The symbols move the elements like this.
lz b bd
lz p nz
lz d jh
lz m rh
dn b tt
dn p jc
dn d zf
dn m zn
ff b tj
ff p sc
ff d rf
ff m dh
pc b nr
pc p jn
pc d br
pc m zq
sq b jn
sq p br
sq d bz
sq m qz
ms b fp
ms p gh
ms d cn
ms m ht
sb b fs
sb p bq
sb d ph
sb m fl
bs b hq
bs p zn
bs d pc
bs m tt
zn b dn
zn p nr
zn d jn
zn m nc
dm b qd
dm p tt
dm d jc
dm m hq
gp b sc
gp p rf
gp d rd
gp m jf
zb b lg
zb p ms
zb d bf
zb m rz
ph b nf
ph p rj
ph d ch
ph m qb
ht b ms
ht p bf
ht d tp
ht m zj
br b bp
br p fz
br d hm
br m bb
qb b ph
qb p qt
qb d jp
qb m qc
ns b hc
ns p fs
ns d bq
ns m nq
zg b fm
zg p qn
zg d rl
zg m hm
hm b zg
hm p hz
hm d dp
hm m lb
rg b rd
rg p gm
rg d dt
rg m td
hz b qn
hz p rl
hz d tj
hz m lh
ml b tr
ml p ns
ml d sb
ml m gt
nr b jc
nr p zf
nr d bp
nr m pc
hn b ng
hn p hd
hn d dr
hn m dt
hh b pn
hh p bd
hh d nz
hh m cc
dq b hd
dq p dr
dq d fp
dq m md
md b dq
md p lg
md d ms
md m dc
fz b tm
fz p zg
fz d hz
fz m bz
jq b bq
jq p ph
jq d qt
jq m lj
zz b dz
zz p hh
zz d lz
zz m qj
dz b mm
dz p pn
dz d bd
dz m zz
sl b bl
sl p zc
sl d dm
sl m ll
rz b zb
rz p ht
rz d mz
rz m fp
mz b bf
mz p tp
mz d ml
mz m tl
nz b bm
nz p nh
nz d sl
nz m fg
gr b lh
gr p nj
gr d dh
gr m rl
jc b nc
jc p zq
jc d qz
jc m nr
bn b cc
bn p rh
bn d fr
bn m bd
qp b gm
qp p dt
qp d md
qp m ng
zl b nq
zl p fl
zl d lj
zl m fs
hd b bc
hd p dc
hd d rz
hd m dq
jf b gp
jf p bg
jf d rg
jf m lm
cn b tl
cn p jb
cn d hc
cn m tp
hq b dm
hq p dn
hq d nr
hq m bs
jh b nh
jh p sl
jh d cj
jh m zd
qn b lb
qn p gr
qn d jz
qn m hz
qd b fh
qd p bs
qd d nc
qd m dm
tm b bb
tm p fm
tm d qn
tm m fz
nh b fr
nh p bl
nh d zc
nh m jh
td b rg
td p qp
td d bc
td m zh
fg b nz
fg p jh
fg d ll
fg m fr
tl b mz
tl p tn
tl d gt
tl m cn
gt b ml
gt p nq
gt d fl
gt m hc
ng b qp
ng p bc
ng d dc
ng m hn
mq b cz
mq p zz
mq d cc
mq m mm
hc b gt
hc p zl
hc d dd
hc m ns
jb b tn
jb p gt
jb d zl
jb m tr
tj b jz
tj p ls
tj d lm
tj m ff
jn b zf
jn p bp
jn d fz
jn m sq
qt b rj
qt p ch
qt d mm
qt m tg
fp b rz
fp p zj
fp d tl
fp m ms
qc b qb
qc p tg
qc d cz
qc m rj
rf b lm
rf p hp
rf d zh
rf m bg
bm b rh
bm p fr
bm d bl
bm m nz
ch b nm
ch p mq
ch d qj
ch m jp
dt b hn
dt p dq
dt d lg
dt m bc
dr b dc
dr p rz
dr d zj
dr m lg
tr b jb
tr p hc
tr d fs
tr m ml
cj b zc
cj p dm
cj d dn
cj m fh
fs b zl
fs p dd
fs d nf
fs m sb
mm b mq
mm p qj
mm d bn
mm m dz
rj b qc
rj p nm
rj d mq
rj m qt
dh b ff
dh p gp
dh d bg
dh m ls
lm b jf
lm p pp
lm d td
lm m rf
bg b rf
bg p rd
bg d gm
bg m pp
nq b ns
nq p sb
nq d jq
nq m zl
jp b ch
jp p mm
jp d pn
jp m cz
fm b bz
fm p lb
fm d gr
fm m zg
nm b tg
nm p cz
nm d zz
nm m ch
tt b bs
tt p nc
tt d zq
tt m dn
bc b dt
bc p md
bc d zb
bc m hd
rh b lz
rh p fg
rh d zd
rh m bm
zh b td
zh p ng
zh d hd
zh m gm
lg b dr
lg p fp
lg d gh
lg m zb
nf b lj
nf p qc
nf d nm
nf m ph
lb b hm
lb p lh
lb d nj
lb m qn
fh b cj
fh p hq
fh d zn
fh m qd
lh b hz
lh p dp
lh d ff
lh m gr
qz b sq
qz p bb
qz d fm
qz m bp
dp b rl
dp p tj
dp d sc
dp m nj
jz b nj
jz p dh
jz d jf
jz m tj
rd b hp
rd p zh
rd d hn
rd m rg
bf b gh
bf p cn
bf d tr
bf m mz
rl b gr
rl p jz
rl d ls
rl m dp
pn b qj
pn p bn
pn d bm
pn m hh
bb b br
bb p bz
bb d lb
bb m tm
tn b tp
tn p ml
tn d nq
tn m jb
bz b fz
bz p hm
bz d lh
bz m fm
nj b dp
nj p ff
nj d gp
nj m jz
bp b qz
bp p tm
bp d zg
bp m br
zj b ht
zj p mz
zj d tn
zj m gh
cz b jp
cz p dz
cz d hh
cz m mq
mh b ll
mh p fh
mh d bs
mh m zc
zf b zq
zf p qz
zf d tm
zf m jn
ls b dh
ls p jf
ls d pp
ls m sc
sc b ls
sc p lm
sc d hp
sc m gp
tg b qt
tg p jp
tg d dz
tg m nm
bl b zd
bl p mh
bl d qd
bl m sl
pp b bg
pp p rg
pp d qp
pp m hp
fl b sb
fl p jq
fl d qb
fl m dd
fr b fg
fr p zd
fr d mh
fr m nh
zd b jh
zd p ll
zd d fh
zd m bl
dd b fl
dd p lj
dd d qc
dd m bq
hp b pp
hp p td
hp d ng
hp m rd
ll b sl
ll p cj
ll d hq
ll m mh
bd b bn
bd p bm
bd d nh
bd m lz
zq b pc
zq p sq
zq d bb
zq m zf
bq b dd
bq p nf
bq d rj
bq m jq
zc b mh
zc p qd
zc d tt
zc m cj
tp b cn
tp p tr
tp d ns
tp m tn
lj b jq
lj p qb
lj d tg
lj m nf
dc b md
dc p zb
dc d ht
dc m dr
gh b zj
gh p tl
gh d jb
gh m bf
gm b zh
gm p hn
gm d dq
gm m qp
cc b hh
cc p lz
cc d fg
cc m bn
nc b zn
nc p pc
nc d sq
nc m jc
qj b zz
qj p cc
qj d rh
qj m pn

The rows follow the links: the fewer symbols apart two elements are, the more alike their rows tend to be.

Each row is also shifted at random along 6 hidden directions that mean nothing.

Some elements, each with a row of numbers:
pn
[95, -35, 39, -11, 3, -10, -11, 45, -16, -9, -25, -20, 4, 8, 17, 34, -45, -5, -24, -13, -10, 26, -5, -11, 3, -26, 21, 13, 5, 8, -14, -10, -41, -23, -26, -35, -6, 11, -13, 1, -19, -14, -25, 10, 10, -18, 15, 8, 21, -20, 12, 14, -12, -5, -9, 4, -12, 14, -6, 9, -35, -29]
qn
[-1, -8, 8, -10, -26, 1, 7, 13, -13, -13, 4, 3, -18, 2, -22, -11, -20, -33, -8, 23, 32, 19, 0, -3, 0, -10, 6, -6, 2, -13, -5, 16, -14, -1, 0, 1, 8, 20, 8, -31, 17, -37, 23, -7, -16, 3, -16, 6, 2, 7, -10, 6, 6, 7, 21, 3, 9, -17, 6, -23, -18, 14]
dp
[-6, -31, 4, -15, -10, 16, 16, 65, 4, -18, -18, 2, -11, 12, -5, 15, -29, -31, -5, 23, 21, 3, -32, 2, 14, -7, 20, 12, 5, 13, -10, 7, -17, -13, -56, -56, 5, -28, 30, -26, 11, -20, 8, 20, -12, -6, 8, 1, 12, -24, -6, -6, -17, 17, -33, -3, 20, 11, -22, -18, -48, -50]
hp
[-1, 20, -26, -9, -1, 36, 23, -39, 32, 1, -16, 12, -2, 6, -12, 22, 13, -12, 24, 25, 5, -4, -11, 0, 13, 15, -30, -4, -23, 8, -5, 10, 38, 10, -10, -18, 18, -59, 25, 2, 8, 15, 15, 3, -14, -1, -9, -23, -14, -14, 2, -10, -23, 12, -68, -9, 14, 23, -7, -14, 11, 9]
pp
[-4, 20, -10, -8, -16, 3, 20, -28, 2, -11, 1, 1, -17, -6, -21, -16, -21, -14, 12, 23, 19, 38, 13, 11, 6, 11, -10, -15, -4, -5, -7, 6, 5, 3, 8, 30, 23, 4, -17, -11, 17, -6, 23, -23, -4, 1, -16, -8, -16, 7, -7, -1, -3, 17, 0, 1, 1, -2, 0, -15, -2, 21]
nh
[-37, -25, 18, -3, 8, 9, -9, -10, -4, 13, -43, -1, 24, 19, 26, 69, -15, -14, -17, -25, -18, -32, -13, -23, -4, -15, -3, 32, -10, 26, 5, 22, -6, -6, 39, -51, -31, 26, 24, 12, -9, -7, -19, 0, -12, 0, 4, -2, 19, -34, 13, 1, -13, -27, -7, -6, 13, 5, 0, 0, -17, 17]
cj
[84, -11, 24, -21, -11, 4, -2, -10, -4, -3, -40, -3, -1, 24, 12, 57, -49, -34, -20, -8, -1, 19, -3, -19, 1, -22, -8, 23, -9, 15, -6, 31, -22, -13, 22, -33, -14, 19, 5, -1, 0, -23, -6, -13, -11, -10, -6, -3, 16, -31, 7, 6, -19, -14, -16, -10, 10, 10, 2, -16, -26, 13]
bb
[139, -4, 26, -49, -1, 6, -7, -18, 10, -23, -48, -12, -20, 8, 0, 46, -75, -18, 9, 9, 6, 90, 8, 14, -17, -12, 13, -4, -18, 0, 15, 14, -28, 9, -24, -14, -3, -26, -40, -3, 16, -20, -25, -8, -7, 6, -8, -8, 8, -29, -7, 34, -35, 7, -65, 9, 29, 26, 4, -17, -18, -13]
qp
[-39, 16, -26, -19, 35, 11, -6, -56, 23, 2, -24, 1, 15, -19, 8, 14, 4, 43, 47, -3, -18, 14, 6, 39, -12, 37, 3, -6, -13, 14, 30, -17, 30, 35, 8, 13, 1, -33, -27, 24, 11, 40, -26, -2, 5, 29, -2, -23, -18, -12, -8, 4, -20, 10, -48, 12, 30, 15, -10, 13, 28, -4]
hm
[90, -3, -8, -23, -10, -4, -11, 6, -11, -5, 15, 5, -10, -4, -19, -22, 13, -6, 7, 23, 24, -1, -6, 3, -11, -2, 12, -7, 3, -16, 11, 9, 0, 18, 0, 6, 7, 7, 18, -29, 18, -23, 12, 8, -14, 23, -16, -12, -5, 15, -16, 4, 9, 6, 17, 11, 21, -21, 6, -11, 8, 4]
hc
[-57, 40, -32, 17, 27, -8, -1, -60, 18, 31, 18, -2, 12, -7, 10, -16, 58, 43, 32, -18, -31, -27, 24, 6, -12, 18, -15, -15, -8, 0, 22, -17, 41, 18, 20, 44, -6, -22, -15, 33, -10, 49, -13, -1, 18, 22, 2, -29, -15, 21, 6, -10, 4, -13, -18, 2, 0, 15, 5, 31, 54, 13]
gt
[21, 0, 5, 10, -13, -14, 15, -12, -28, 7, 7, -16, 1, -3, -10, -8, -9, -4, -7, 6, 3, 10, 20, -14, 17, -8, -7, -7, 5, -1, -30, -13, -8, -20, 25, 28, 27, 41, -9, -4, -13, -2, 21, -18, 11, -9, -8, -16, -10, 19, 14, -10, 7, 1, 34, 7, -31, -5, 0, 14, -8, 32]
lz
[127, -25, 42, -3, -18, 2, 16, 95, 13, -18, -10, -15, -33, 31, 9, 19, -51, -42, -37, 2, 1, 47, -16, -25, 14, -45, 14, 2, 4, -2, -26, 0, -50, -45, -110, -55, -2, -63, -4, -10, -19, -21, -13, 26, 10, -44, 30, 19, 35, -24, 12, 13, -23, 3, -66, -16, -19, 46, -8, -6, -54, -82]
gr
[-23, -5, -20, -21, 18, -13, -20, 5, -5, -1, 5, 4, 5, -11, 0, -17, 13, 28, 26, 0, 0, -12, -7, 31, -22, 20, 33, 2, 11, 3, 38, -3, 2, 32, 4, 7, -15, 11, -1, -9, 22, 6, -18, 11, -2, 45, -3, -14, -3, 4, -23, -1, 6, 2, 15, 16, 43, -16, -9, 2, 11, -22]
tl
[-22, 14, 6, 23, -38, 32, 48, -33, 2, 11, 1, -4, -14, 13, -29, 13, 6, -53, -14, 33, 21, 10, 14, -50, 32, -27, -50, -21, -27, -15, -53, 6, 21, -34, 2, 2, 40, -24, 26, -9, -20, -15, 51, -14, -11, -38, -17, -12, -9, 12, 30, -8, -9, 3, -31, -8, -46, 22, 12, -7, -8, 60]
bz
[-43, -24, 21, -4, -36, 18, 9, 1, -23, -13, -16, 8, -3, 4, -21, 23, -31, -52, -27, 22, 38, 1, -9, -21, 8, -18, -10, 10, -10, -6, -21, 31, -13, -10, 43, -23, 7, 49, 32, -29, 12, -52, 34, -16, -33, -12, -24, 19, 3, -7, 1, 5, 5, 0, 39, -1, -2, -29, 11, -32, -30, 56]
dh
[-33, 1, -13, -14, -4, -3, 5, -15, -11, -3, -7, 2, -2, -4, -11, -2, -12, -4, 14, 12, 14, 6, 2, 16, -3, 11, 8, 1, 2, 5, 8, 9, 1, 13, 24, 10, 7, 26, 1, -15, 21, -7, 12, -11, -9, 21, -14, -14, -8, 1, -12, -5, -1, 8, 17, 9, 23, -14, -5, -9, -6, 14]
lh
[-41, 8, -13, -25, 18, -1, -13, -35, 10, 1, -18, 3, 0, -5, 4, 11, -3, 16, 33, -4, -5, 16, 8, 27, -29, 15, 17, -2, -8, 5, 42, 6, 9, 34, 9, 10, -19, -9, -18, 6, 23, 8, -23, -2, -6, 41, -7, -18, -3, -7, -17, 11, -11, -3, -25, 13, 45, 3, 1, -1, 19, -5]
ng
[-94, -5, 12, 16, -35, 34, 46, 25, 9, -25, -8, 4, -19, 3, -23, 2, -39, -51, -20, 31, 30, 32, -9, -11, 35, -6, -23, -8, -9, -4, -46, 3, -7, -34, -32, -22, 34, -23, 8, -16, -1, -20, 41, -11, -10, -48, -2, 27, -2, -12, 9, -4, -12, 25, -23, -13, -32, 9, -5, -27, -44, 7]
pc
[17, -6, -10, -19, 19, -12, -42, -28, -14, 2, -5, 13, 25, -12, 11, 5, 17, 29, 9, -15, -5, -33, -7, 20, -25, 21, 11, 20, 5, 6, 36, 13, 6, 35, 66, 6, -27, 55, 6, 2, 18, -3, -18, -5, -13, 37, -12, 2, -4, -2, -18, 3, 16, -12, 56, 10, 34, -41, 7, -3, 25, 26]
zb
[-107, -10, 4, -7, 23, 21, 8, -53, 2, 4, -46, -11, 23, -16, 8, 49, -23, 17, 24, -4, -14, 16, 11, 14, 2, 16, -2, 0, -22, 19, 1, -19, 14, 10, 30, -8, 7, -2, -21, 23, -5, 21, -17, -9, 0, 7, -7, -15, -11, -21, 12, 7, -25, 3, -35, 17, 5, 16, -7, 16, 0, 31]
bg
[-71, 11, -20, 4, -13, 27, 24, -23, 11, 0, -6, 14, -1, 3, -16, 5, 9, -20, 8, 21, 17, -16, -9, -2, 15, 13, -24, 2, -11, 6, -11, 14, 27, 2, 15, -10, 17, -11, 29, -10, 11, -3, 30, -9, -17, -4, -14, -7, -14, -5, 0, -14, -6, 10, -12, -6, 5, -3, -4, -18, -2, 26]
ls
[7, 39, -17, -18, -7, 10, 19, -60, 25, 0, -11, 4, -24, 8, -15, 5, -12, -14, 31, 15, 7, 48, 19, 12, -11, 7, -15, -21, -20, -5, 16, 16, 18, 18, -4, 28, 7, -39, -22, 0, 21, 7, 7, -18, -7, 15, -16, -25, -11, -1, -6, 7, -19, 6, -56, 0, 23, 25, 7, -15, 17, 13]
zz
[44, -19, 17, 3, 8, -22, -25, 13, -28, 5, 10, -8, 16, -7, 10, -2, 8, 18, -18, -17, -9, -17, 4, -9, -6, -11, 12, 7, 10, -5, 0, -11, -17, -4, 25, 6, -9, 49, -3, 4, -14, -7, -13, 3, 8, 2, 5, 9, 6, 11, 5, 5, 18, -13, 53, 9, -16, -21, 6, 17, 5, 10]
jc
[-50, 14, -2, -1, 0, 37, 0, -45, 39, 5, -31, 22, 6, 19, 12, 54, 7, -25, -2, -9, -6, -21, -15, -13, -8, -1, -34, 17, -28, 8, 17, 39, 29, 13, 26, -39, -29, -36, 28, 17, 9, -2, -3, -3, -27, -6, -6, 9, 7, -32, 4, 7, -16, -16, -52, -21, 21, 14, 12, -26, 14, 26]
gp
[-15, 17, -21, -20, 5, -2, 2, -49, -2, 2, -10, 1, 0, -7, -9, 0, -5, 10, 29, 9, 6, 15, 12, 23, -10, 20, 1, -5, -5, 5, 18, 6, 14, 24, 33, 27, 6, 17, -12, -5, 22, 6, 4, -19, -5, 29, -18, -25, -16, 2, -13, -4, -5, 5, 2, 11, 28, -7, -2, -5, 13, 24]
mq
[18, -40, 25, 13, 5, 1, -7, 78, -7, -6, -1, -5, 12, 5, 19, 10, -3, -1, -31, -12, -10, -25, -25, -15, 16, -14, 15, 19, 13, 8, -21, -17, -22, -28, -41, -50, -6, -8, 20, 2, -25, -4, -14, 27, 9, -29, 27, 27, 18, -15, 12, -2, 2, -1, 3, -7, -22, 3, -12, 9, -30, -45]
ph
[-56, -12, 7, 29, -1, -3, 1, 14, -15, 6, 7, -1, 17, -4, 9, -1, 9, 4, -23, -14, -7, -34, -3, -15, 17, -1, -11, 12, 10, 7, -25, -8, -2, -21, 27, -5, 3, 36, 11, 8, -20, 3, 8, -6, 6, -24, 9, 19, 1, 4, 13, -13, 16, -5, 44, -7, -33, -15, -1, 10, -9, 17]
rl
[-49, 19, -2, -17, -2, 21, 17, -33, 32, -4, -30, 2, -20, 13, -3, 30, -28, -25, 20, 9, 3, 44, 6, 8, -13, -2, -6, -9, -23, 1, 19, 20, 9, 12, -24, -10, -10, -55, -14, 4, 18, 0, -6, -5, -11, 9, -8, -12, 4, -21, -5, 14, -28, 3, -79, -3, 29, 34, 4, -17, -2, -5]
bm
[-26, 7, 12, 17, -2, -18, -8, 10, 2, 10, 16, 0, -8, 10, 10, -10, 8, -2, -15, -23, -12, -1, 11, -11, -16, -17, 3, -2, 6, -10, 13, 8, -13, -4, -4, 12, -27, 4, -11, 10, -5, -3, -13, 1, 7, -2, 8, 16, 15, 9, 2, 8, 12, -19, 13, -7, -5, 2, 14, 4, 8, -7]
qj
[-31, -17, 0, -1, 53, 5, -32, 6, 23, 17, -25, -2, 35, 1, 46, 42, 31, 47, 13, -41, -48, -46, -18, 8, -20, 8, 17, 21, -5, 22, 37, -17, 15, 18, -13, -43, -43, -38, 6, 41, -16, 39, -60, 34, 10, 18, 29, -3, 16, -26, 5, 6, -14, -21, -48, 0, 23, 23, -9, 31, 21, -42]
nj
[-37, 19, -21, -9, 4, -17, -4, 4, 7, -4, 23, 4, -19, -8, -9, -42, 7, 14, 24, 4, 7, 17, 9, 31, -20, 16, 23, -16, 11, -9, 33, 0, -1, 25, -21, 33, -9, -11, -22, -9, 25, 6, -5, 1, 4, 32, -3, -6, -5, 15, -25, 3, 7, 8, 2, 8, 31, -4, -1, -5, 14, -29]

From each start, follow one symbol. Which element do you reach?
Answer with the element's name.
---
[-33, 12, 0, 4, 11, 2, 17, -36, 6, 13, -16, -15, 2, 0, 6, 18, -8, 9, 15, -5, -19, 21, 21, -3, 5, -1, -8, -11, -13, 9, -5, -17, 9, -6, -2, 14, 10, -18, -24, 19, -13, 24, -7, -8, 14, -1, 2, -24, -5, -2, 14, -1, -17, -3, -39, 6, -11, 30, -4, 20, 4, 8]
m	tr
---
[-57, -4, 5, -14, 22, 12, 7, -45, 1, -2, -41, -16, 13, -17, 6, 35, -35, 20, 26, -1, -11, 42, 17, 21, -2, 14, 6, -7, -17, 12, 4, -23, 5, 10, 11, 6, 10, -7, -39, 20, -1, 19, -20, -10, 6, 9, -5, -15, -11, -15, 7, 13, -26, 9, -39, 20, 5, 21, -7, 14, -2, 16]
d	gh
---
[25, 14, -26, 1, -26, 9, 19, 4, -2, -3, 30, 13, -15, -1, -32, -39, 28, -20, 4, 36, 32, -18, -9, -5, 16, 7, -16, -11, 5, -11, -16, 10, 18, 1, -2, 13, 30, -3, 34, -30, 15, -13, 44, -1, -13, 0, -17, -11, -17, 21, -7, -20, 12, 16, 20, -4, -1, -18, -2, -18, 2, 14]
b	jf
---
[-89, 11, -15, 23, 7, -19, 6, -8, -13, 15, 30, -6, 5, -14, -3, -38, 34, 26, 11, -7, -9, -20, 18, 4, 3, 9, 3, -14, 10, -5, -1, -24, 11, 0, 12, 40, 8, 19, -11, 7, -9, 21, 7, -3, 16, 10, 2, -8, -11, 30, 3, -12, 18, 0, 34, 10, -17, -8, 0, 24, 18, 9]
d	nq
---
[12, 33, -13, -10, -23, -11, 10, -40, -3, -3, 22, 4, -29, -2, -31, -36, -4, -17, 15, 21, 25, 40, 27, 8, -12, 1, -5, -27, -4, -24, 11, 18, 3, 15, 16, 57, 12, 14, -21, -21, 25, -16, 25, -25, -7, 21, -26, -14, -13, 28, -14, 5, 9, 7, 16, 7, 12, -10, 16, -16, 17, 32]
b	nj
---
[-15, -18, -2, -19, 21, 8, -1, -13, -7, -9, -30, -10, 18, -21, 3, 20, -25, 25, 22, 7, -4, 20, -3, 27, 7, 21, 15, 2, -2, 15, -2, -26, 1, 8, 5, -9, 17, 3, -18, 5, 2, 15, -14, 0, 4, 9, -1, -11, -12, -15, -1, 4, -19, 17, -16, 19, 8, 3, -18, 11, -8, -3]
m	dq
---
[56, -15, 23, 5, -8, 4, -1, 20, -2, 6, -8, -5, 1, 18, 8, 28, -4, -22, -26, -5, -4, -9, -7, -34, 4, -30, -7, 8, -5, -2, -15, 9, -10, -19, -11, -33, -9, -7, 20, 0, -18, -16, -3, 10, -4, -17, 6, 5, 18, -10, 15, 5, -3, -15, -14, -8, -13, 12, 7, 0, -13, -1]
d	nh
---
[-52, -15, 2, -8, -20, 4, 19, 18, -15, -15, -14, -1, -9, 0, -15, 3, -42, -28, -5, 19, 25, 17, -7, 7, 15, 2, 8, 7, 7, 9, -16, 10, -17, -10, 5, -12, 16, 28, 4, -23, 15, -21, 22, -14, -10, -4, -8, 2, -3, -9, -6, -7, -4, 14, 16, 2, 7, -10, -12, -20, -39, 4]
b	ls
---
[7, 2, -10, 6, 48, -14, -26, 19, 22, 9, 5, -3, 18, -9, 37, -6, 30, 61, 18, -36, -45, -21, -6, 27, -14, 19, 20, 6, 11, 13, 30, -32, 8, 13, -37, -4, -25, -41, -24, 38, -14, 50, -53, 26, 29, 10, 33, 2, 7, -7, -3, 0, -3, -5, -30, 0, 8, 21, -13, 34, 26, -64]
p	nm
---
[40, -26, 18, -2, 8, 20, -10, -8, -3, 15, -31, -3, 26, 14, 17, 61, 12, -10, -17, -11, -14, -41, -16, -36, 5, -20, -14, 22, -17, 13, -12, 8, 8, -10, 24, -52, -12, 1, 40, 9, -22, -8, -10, 14, -13, -9, 3, -7, 11, -23, 22, 2, -12, -21, -18, -4, -6, 7, 3, 8, -4, 24]
m	cc
---
[50, 11, 11, 7, -13, -18, -10, -16, -12, 13, 16, -3, -8, 10, -1, -7, 9, -11, -17, -11, -2, -1, 20, -24, -14, -23, -8, -5, 0, -16, 4, 16, -9, -4, 26, 25, -14, 30, -3, -2, -5, -16, 3, -11, -1, 3, -8, 1, 7, 18, 6, 8, 15, -21, 32, -3, -9, -9, 23, 2, 15, 30]
p	nh
---
[-24, 36, -20, -1, 2, 2, -12, -21, 30, 1, 31, 19, -19, -2, -10, -41, 42, 9, 21, 2, 5, 2, 6, 15, -30, 10, -3, -22, -6, -26, 43, 13, 23, 35, -18, 33, -20, -44, -7, 1, 22, 2, -5, 7, -9, 25, -7, 6, -4, 20, -20, 13, 13, -2, -16, -3, 27, -3, 19, -11, 47, -7]
d	hz
---
[6, 18, -26, -3, -1, 2, 10, 1, 10, -8, 22, 7, -12, -11, -16, -40, 14, 12, 20, 19, 11, 9, -3, 22, 5, 23, -1, -16, 7, -7, 2, -9, 14, 10, -23, 24, 21, -23, -5, -10, 14, 12, 14, 1, 3, 6, -3, -7, -16, 14, -13, -8, 2, 20, -4, 1, 6, -3, -7, -6, 10, -16]
m	td
---
[8, -1, -18, -31, 19, 7, -5, -24, 8, 1, -28, 0, 7, 0, 4, 25, -8, 13, 34, 6, -4, 5, -7, 23, -13, 18, 15, 6, -7, 17, 27, 3, 12, 25, 2, -13, -5, -15, 0, 0, 18, 11, -16, 5, -6, 35, -6, -33, -5, -17, -12, 0, -21, 4, -38, 11, 45, 10, -12, -1, 2, -13]
m	ff
